Below are the code and all the weights of a small trained network. Each question names an input and a target symbol and asks about switching units off, where a switched-off unit gives its printed mean instead of its output.

import numpy as np


def w(rows, s, z=0):
    codes = np.array(rows[::2]) - 128.0
    scale = np.full(codes.shape[1], s)
    scale[-1] = z or s
    return codes * scale


def f(y):
    return y / 2 * (1 + np.tanh(0.7978845608 * (y + 0.044715 * y**3)))


def softmax(a):
    e = np.exp(a - a.max(-1, keepdims=True))
    return e / e.sum(-1, keepdims=True)


def log_softmax(a):
    a = a - a.max(-1, keepdims=True)
    return a - np.log(np.exp(a).sum(-1, keepdims=True))


def net(x, mask):
    ids = ['αβεητφψ'.index(c) for c in x.split()]
    T = len(ids)
    res = E[ids] + P[:T]
    u = 0
    for l in range(2):
        q, k, v = (res @ M[l].T for M in (Q, K, V))
        z = softmax(np.where(np.tri(T) > 0, q @ k.T / 4**0.5, -1e9)) @ v
        res = res + np.where(mask[u], z, O[l][:, -1]) @ O[l][:, :-1]
        u += 1
        y = f(res @ A[l][:, :-1].T + A[l][:, -1])
        res = res + np.where(mask[u : u + 12], y, B[l][:, -1]) @ B[l][:, :-1]
        u += 12
    return log_softmax(res[-1] @ U[:, :-1].T + U[:, -1])


Q, K, V, O, A, B = {}, {}, {}, {}, {}, {}
E = w([
[145,225,78],'α',
[144,157,63],'β',
[96,177,83],'ε',
[166,176,136],'η',
[95,93,150],'τ',
[129,205,66],'φ',
[224,255,189],'ψ',
],0.016)
P = w([
[230,2,88],'0',
[88,174,134],'1',
[144,191,123],'2',
[188,60,36],'3',
[76,149,143],'4',
[143,188,117],'5',
[176,43,65],'6',
[78,113,171],'7',
[130,168,120],'8',
[128,32,20],'9',
[136,179,177],'10',
[139,126,140],'11',
],0.008)
Q[0] = w([
[254,207,189],'0.h0',
[73,223,18],'0.h0',
[161,72,114],'0.h0',
[84,156,201],'0.h0',
],0.0065)
K[0] = w([
[21,156,179],'0.h0',
[78,238,254],'0.h0',
[203,118,75],'0.h0',
[73,209,116],'0.h0',
],0.0087)
V[0] = w([
[174,52,162],'0.h0',
[128,64,1],'0.h0',
[219,111,205],'0.h0',
[90,152,220],'0.h0',
],0.0056)
O[0] = w([
[200,70,255,2],'0.h0',
[222,157,29,70],'0.h0',
[243,58,114,118],'0.h0',
[197,240,103,106],'0.h0',
],0.0061,0.0036)
A[0] = w([
[172,94,171,24],'0.n0',
[123,50,149,150],'0.n1',
[108,41,118,239],'0.n2',
[66,5,127,4],'0.n3',
[69,128,227,193],'0.n4',
[55,118,110,127],'0.n5',
[157,45,106,22],'0.n6',
[54,187,167,214],'0.n7',
[240,166,116,179],'0.n8',
[159,181,135,229],'0.n9',
[127,148,191,212],'0.n10',
[138,152,102,88],'0.n11',
],0.011,0.0038)
B[0] = w([
[150,96,229,117],'0.n0',
[192,159,99,125],'0.n1',
[184,108,75,144],'0.n2',
[104,144,126,133],'0.n3',
[155,222,118,135],'0.n4',
[61,80,172,163],'0.n5',
[156,254,164,125],'0.n6',
[115,138,84,254],'0.n7',
[57,43,113,235],'0.n8',
[175,100,67,255],'0.n9',
[53,171,116,155],'0.n10',
[169,100,93,165],'0.n11',
],0.0073,0.0065)
Q[1] = w([
[46,231,254],'1.h0',
[100,94,229],'1.h0',
[140,167,104],'1.h0',
[116,103,121],'1.h0',
],0.0097)
K[1] = w([
[2,139,67],'1.h0',
[81,181,75],'1.h0',
[159,151,190],'1.h0',
[162,19,167],'1.h0',
],0.0091)
V[1] = w([
[107,115,117],'1.h0',
[4,193,140],'1.h0',
[93,178,157],'1.h0',
[70,89,160],'1.h0',
],0.012)
O[1] = w([
[128,180,207,137],'1.h0',
[154,148,95,4],'1.h0',
[84,177,120,44],'1.h0',
[3,184,79,84],'1.h0',
],0.0079,0.011)
A[1] = w([
[150,86,161,47],'1.n0',
[185,126,84,73],'1.n1',
[224,120,145,129],'1.n2',
[133,78,225,145],'1.n3',
[140,173,67,169],'1.n4',
[141,148,156,120],'1.n5',
[90,160,119,119],'1.n6',
[136,108,115,90],'1.n7',
[178,77,168,83],'1.n8',
[166,176,197,3],'1.n9',
[7,120,66,152],'1.n10',
[164,187,140,134],'1.n11',
],0.013,0.004)
B[1] = w([
[91,177,113,143],'1.n0',
[91,93,254,193],'1.n1',
[61,115,128,192],'1.n2',
[171,113,112,152],'1.n3',
[164,135,208,244],'1.n4',
[129,90,140,111],'1.n5',
[116,216,142,151],'1.n6',
[164,103,194,142],'1.n7',
[78,157,89,177],'1.n8',
[180,142,130,115],'1.n9',
[150,128,89,254],'1.n10',
[144,171,188,140],'1.n11',
],0.0077,0.0063)
U = w([
[61,54,120,212],'α',
[172,74,30,90],'β',
[4,160,181,3],'ε',
[2,238,52,150],'η',
[152,223,166,99],'τ',
[39,189,162,86],'φ',
[216,185,61,202],'ψ',
],0.0074,0.0017)

Each question gives the input, a string of symbols that net reads in full, and the target symbol t.
The units are the heads (4 rows each of Q, K, V and O) and the neurons (one row each of A and B). Each row of codes is followed by its name. A weight is (code - 128) times the scale printed after its matrix; where a second scale follows, it is the last column's (O, A, B and U).
mask holds one flag per unit, layer by layer, with each layer's heads first. A switched-off unit (its flag False) gives its mean, the last column of its rows in O or B, instead of its output. The means were averaged over made-up inputs and are rounded, as every weight is.
A unit's drop is (log p(t) with every unit on - log p(t) with that unit switched off) / (log p(t) with every unit on - log p(t) with every unit switched off).
The circuit of an input: a set's keep is (log p(t) with only the set's units on - log p(t) with every unit switched off) / (log p(t) with every unit on - log p(t) with every unit switched off). Starting from the 12 units with the biggest drops (on a tie, the unit counted first), units are removed one at a time, each time the one whose removal leaves the highest keep (on an exact tie, the one counted first), for as long as the keep stays at least 0.8.
circuit, biggest first: the units of the circuit, biggest drop first
unit that matters most: the unit with the biggest drop
top k neurons: the k neurons with the biggest drops, biggest first
top k neurons in layer l: the k neurons of layer l with the biggest drops, biggest first
drop of u: that unit's drop, to one decimal
input ψ φ α ε ε η α τ, target η: circuit, biggest first : 1.h0, 0.n4, 1.n1
input ψ ε α α ε α ψ α ε α α, target η: top 2 neurons : 0.n8, 0.n0
input ψ φ α τ τ ψ, target η: circuit, biggest first : 0.n8, 1.h0, 0.n10
input τ φ β, target α: unit that matters most : 1.h0
input ε η ε α, target α: top 2 neurons : 1.n1, 0.n10
input ψ α φ ψ, target β: top 2 neurons in layer 1 : 1.n10, 1.n1
input ψ ε α α η, target η: top 3 neurons in layer 0 : 0.n8, 0.n0, 0.n7
input φ ε φ φ α ε η ε, target η: top 2 neurons : 0.n5, 0.n9
input α τ ε β, target α: top 2 neurons in layer 1 : 1.n1, 1.n2
input β α ε η, target α: top 2 neurons : 1.n2, 1.n1
input φ τ β φ β φ ψ, target α: top 2 neurons in layer 0 : 0.n8, 0.n9
input η τ α, target β: drop of 0.h0 : 0.4
input ε ψ φ ε τ, target η: drop of 1.h0 : 0.4
input β β η φ, target α: unit that matters most : 1.h0
input τ β α φ ψ ε α η ε α τ α, target α: drop of 0.n1 : 0.4
input ψ τ ε ε α τ φ φ ψ, target η: drop of 0.n9 : 0.3
